Below is a small trained network, with its code and all its weights. Each question gives an input and a class and asks what happens when units are switched off, that is, made to give their printed mean instead of their output.

import numpy as np


def w(rows, s, z=0):
    codes = np.array(rows[::2]) - 128.0
    scale = np.full(codes.shape[1], s)
    scale[-1] = z or s
    return codes * scale


def f(y):
    return y / 2 * (1 + np.tanh(0.7978845608 * (y + 0.044715 * y**3)))


def log_softmax(a):
    a = a - a.max(-1, keepdims=True)
    return a - np.log(np.exp(a).sum(-1, keepdims=True))


def net(x, mask):
    res = np.array(x, float).reshape(1, 2) / 4 @ E
    y = f(res @ A[0][:, :-1].T + A[0][:, -1])
    res = res + np.where(mask, y, B[0][:, -1]) @ B[0][:, :-1]
    return log_softmax(res[-1] @ U[:, :-1].T + U[:, -1])


A, B = {}, {}
E = w([
[4,183,228,132,23,158,244,126,135,72,165],'x0',
[90,122,121,220,133,33,116,30,254,164,188],'x1',
],0.01)
A[0] = w([
[148,57,103,245,105,108,168,123,207,154,144,117],'n0',
[223,56,60,136,155,100,77,98,86,146,106,133],'n1',
[183,126,204,56,140,205,106,219,51,69,73,195],'n2',
[111,62,133,154,155,139,169,69,137,109,3,253],'n3',
[155,176,141,187,100,41,139,33,153,186,196,71],'n4',
[2,221,206,83,88,150,177,105,125,41,190,128],'n5',
[173,208,136,47,90,181,138,194,58,205,47,116],'n6',
[63,81,184,169,142,69,90,47,171,162,126,80],'n7',
[237,68,113,99,165,51,97,125,80,128,130,87],'n8',
[143,96,147,54,86,144,143,158,28,115,38,66],'n9',
[95,178,179,209,98,226,133,119,106,66,176,86],'n10',
[222,121,90,175,152,113,92,94,126,106,78,82],'n11',
[87,114,99,194,100,78,72,59,211,177,225,206],'n12',
[92,143,238,142,63,115,205,126,96,80,179,78],'n13',
],0.0079,0.011)
B[0] = w([
[165,171,152,116,145,139,122,115,133,84,116,183],'n0',
[130,131,103,150,83,117,142,176,172,178,145,212],'n1',
[121,130,133,71,154,140,112,70,132,105,145,245],'n2',
[77,67,166,24,166,229,148,126,74,190,249,202],'n3',
[185,153,151,151,121,106,90,97,185,82,110,188],'n4',
[64,124,101,141,137,90,128,169,164,190,133,250],'n5',
[143,155,149,126,165,134,63,73,135,108,109,200],'n6',
[179,177,156,166,144,97,90,94,155,82,54,180],'n7',
[105,140,72,188,92,88,118,204,157,142,96,184],'n8',
[170,213,158,165,158,86,85,82,165,80,26,180],'n9',
[131,168,90,143,91,87,123,152,185,148,115,175],'n10',
[164,103,141,196,105,53,129,202,225,115,74,168],'n11',
[115,160,114,51,148,171,115,97,96,102,139,252],'n12',
[126,106,82,146,91,85,127,169,142,142,100,207],'n13',
],0.013,0.017)
U = w([
[140,155,126,112,133,126,96,35,125,32,86,86],'0',
[116,120,83,158,55,88,122,220,135,197,98,77],'1',
[97,65,123,52,138,228,137,89,73,190,249,254],'2',
[139,108,166,173,122,140,166,124,82,125,123,101],'3',
],0.017,0.0076)

Each question gives the input, the list of numbers given to net, and the class t.
The units are the neurons (one row each of A and B). Each row of codes is followed by its name. A weight is (code - 128) times the scale printed after its matrix; where a second scale follows, it is the last column's (A, B and U).
mask holds one flag per neuron, in row order. A switched-off neuron (its flag False) gives its mean, the last column of its row in B, instead of its output. The means were averaged over made-up inputs and are rounded, as every weight is.
A unit's drop is (log p(t) with every unit on - log p(t) with that unit switched off) / (log p(t) with every unit on - log p(t) with every unit switched off).
unit that matters most: the unit with the biggest drop
top k neurons: the k neurons with the biggest drops, biggest first
drop when u is switched off: that unit's drop, to one decimal
input [-1,-3], class 2: unit that matters most -> n7
input [-6,-5], class 1: top 3 neurons -> (n1 n8 n12)
input [-8,6], class 1: top 3 neurons -> (n1 n8 n11)
input [-8,7], class 1: top 2 neurons -> (n1 n8)
input [-7,6], class 1: top 3 neurons -> (n1 n8 n11)
input [3,-2], class 2: top 2 neurons -> (n8 n11)
input [-4,2], class 1: top 2 neurons -> (n2 n11)
input [-8,-6], class 1: top 2 neurons -> (n1 n8)
input [8,5], class 1: drop when n5 is switched off -> 0.8
input [-1,3], class 2: drop when n9 is switched off -> 0.4
